Below is a small trained network, with its code and all its weights. Each question gives an input and a class and asks what happens when units are switched off, that is, made to give their printed mean instead of their output.

import numpy as np


def w(rows, s, z=0):
    codes = np.array(rows[::2]) - 128.0
    scale = np.full(codes.shape[1], s)
    scale[-1] = z or s
    return codes * scale


def norm(h):
    return h / np.sqrt((h * h).mean(-1, keepdims=True) + 1e-5)


def f(y):
    return np.maximum(y, 0)


def log_softmax(a):
    a = a - a.max(-1, keepdims=True)
    return a - np.log(np.exp(a).sum(-1, keepdims=True))


def net(x, mask):
    res = np.array(x, float).reshape(1, 4) / 4 @ E
    u = 0
    for l in range(4):
        y = f(norm(res) @ A[l][:, :-1].T + A[l][:, -1])
        res = res + np.where(mask[u : u + 3], y, B[l][:, -1]) @ B[l][:, :-1]
        u += 3
    return log_softmax(norm(res)[-1] @ U[:, :-1].T + U[:, -1])


A, B = {}, {}
E = w([
[167,244,179,224,110,52,115,177,169,117,232],'x0',
[180,95,107,117,154,45,88,103,175,121,109],'x1',
[150,150,195,131,97,99,144,73,70,123,90],'x2',
[196,236,58,76,163,142,196,155,115,2,87],'x3',
],0.0041)
A[0] = w([
[52,157,128,163,67,236,196,191,60,146,174,22],'0.n0',
[184,92,93,124,189,39,86,73,186,128,114,1],'0.n1',
[82,109,42,107,194,189,48,197,252,114,192,9],'0.n2',
],0.0042,0.0062)
B[0] = w([
[129,185,183,34,129,179,63,122,66,132,178,239],'0.n0',
[173,185,238,1,153,192,14,149,137,132,111,178],'0.n1',
[86,74,166,105,103,66,160,223,95,30,143,254],'0.n2',
],0.0099,0.0017)
A[1] = w([
[51,89,78,48,176,199,71,89,61,62,94,79],'1.n0',
[8,82,173,131,54,94,98,149,67,180,207,161],'1.n1',
[243,171,246,133,69,81,151,16,2,168,45,1],'1.n2',
],0.0039,0.0066)
B[1] = w([
[166,144,102,124,103,71,151,173,105,169,107,196],'1.n0',
[137,130,111,160,170,106,119,96,169,100,124,254],'1.n1',
[74,54,133,87,151,70,146,254,140,24,172,165],'1.n2',
],0.0088,0.0051)
A[2] = w([
[152,211,53,100,37,180,215,164,145,30,91,92],'2.n0',
[255,111,128,102,211,40,63,151,180,92,88,254],'2.n1',
[129,226,159,191,68,123,109,193,163,124,206,49],'2.n2',
],0.0042,0.0023)
B[2] = w([
[61,102,187,244,168,104,73,24,214,143,148,207],'2.n0',
[87,251,131,157,125,254,186,131,25,159,197,255],'2.n1',
[183,19,57,71,50,150,213,154,47,186,28,193],'2.n2',
],0.0047,0.007)
A[3] = w([
[225,198,160,160,39,79,124,184,168,146,220,3],'3.n0',
[169,106,48,169,40,95,232,154,115,236,79,76],'3.n1',
[198,243,88,111,137,158,170,119,183,1,46,60],'3.n2',
],0.0052,0.0034)
B[3] = w([
[111,53,65,2,135,135,132,108,114,143,16,225],'3.n0',
[237,166,78,155,69,112,191,143,139,93,122,216],'3.n1',
[111,35,169,142,113,101,47,115,184,200,136,254],'3.n2',
],0.0069,0.0036)
U = w([
[185,86,34,117,81,102,206,130,104,184,52,98],'0',
[86,115,153,237,170,114,78,40,229,190,146,4],'1',
[69,49,161,79,132,38,152,223,133,27,140,172],'2',
[130,170,204,18,110,190,44,110,94,186,125,124],'3',
[151,247,110,179,156,151,193,115,79,70,209,217],'4',
],0.015,0.0025)

Each question gives the input, the list of numbers given to net, and the class t.
The units are the neurons (one row each of A and B). Each row of codes is followed by its name. A weight is (code - 128) times the scale printed after its matrix; where a second scale follows, it is the last column's (A, B and U).
mask holds one flag per neuron, layer by layer. A switched-off neuron (its flag False) gives its mean, the last column of its row in B, instead of its output. The means were averaged over made-up inputs and are rounded, as every weight is.
A unit's drop is (log p(t) with every unit on - log p(t) with that unit switched off) / (log p(t) with every unit on - log p(t) with every unit switched off).
The circuit of an input: a set's keep is (log p(t) with only the set's units on - log p(t) with every unit switched off) / (log p(t) with every unit on - log p(t) with every unit switched off). Starting from all 12 units, units are removed one at a time, each time the one whose removal leaves the highest keep (on an exact tie, the one counted first), for as long as the keep stays at least 0.8.
circuit, biggest first: the units of the circuit, biggest drop first
k most important neurons: the k neurons with the biggest drops, biggest first
top k neurons in layer l: the k neurons of layer l with the biggest drops, biggest first
drop when u is switched off: that unit's drop, to one decimal
input [7,8,-5,8], class 1: 3 most important neurons : (3.n2 2.n0 1.n0)
input [6,5,-1,3], class 0: most important neuron : (2.n2)
input [-2,-3,-3,1], class 4: 2 most important neurons : (3.n2 3.n0)
input [3,-8,-7,-5], class 3: top 2 neurons in layer 1 : (1.n2 1.n0)
input [7,6,-4,-1], class 0: 2 most important neurons : (3.n0 2.n2)
input [-5,-1,2,-5], class 0: 4 most important neurons : (2.n0 1.n0 3.n1 3.n2)
input [-7,-7,8,-2], class 2: circuit, biggest first : (1.n2 2.n1)
input [5,-4,4,8], class 1: circuit, biggest first : (2.n0 3.n2)
input [-4,6,-1,7], class 1: circuit, biggest first : (3.n2 2.n0)
input [4,4,1,-1], class 0: top 2 neurons in layer 2 : (2.n2 2.n0)
input [3,-5,-1,-3], class 3: 3 most important neurons : (0.n0 2.n1 2.n0)
input [8,-3,-8,5], class 0: circuit, biggest first : (2.n2 3.n0)
input [3,5,-5,5], class 1: 2 most important neurons : (3.n2 2.n0)
input [-6,-3,-8,-5], class 2: 2 most important neurons : (0.n2 2.n2)
input [-4,1,-8,6], class 2: 2 most important neurons : (0.n2 1.n1)
input [-8,-1,6,-8], class 0: 4 most important neurons : (2.n0 1.n0 3.n2 0.n0)
input [4,-6,4,-2], class 3: circuit, biggest first : (0.n0)
input [-7,-5,-6,-5], class 0: 2 most important neurons : (1.n0 2.n0)
input [6,7,-4,1], class 3: 2 most important neurons : (0.n1 2.n1)
input [0,-1,6,-4], class 2: circuit, biggest first : (1.n2)
input [5,7,8,5], class 2: top 2 neurons in layer 3 : (3.n2 3.n0)
input [4,-4,7,5], class 2: drop when 1.n2 is switched off : 0.8
input [4,-5,0,0], class 3: drop when 1.n1 is switched off : 0.0
input [-2,-4,6,-3], class 2: drop when 1.n2 is switched off : 1.0
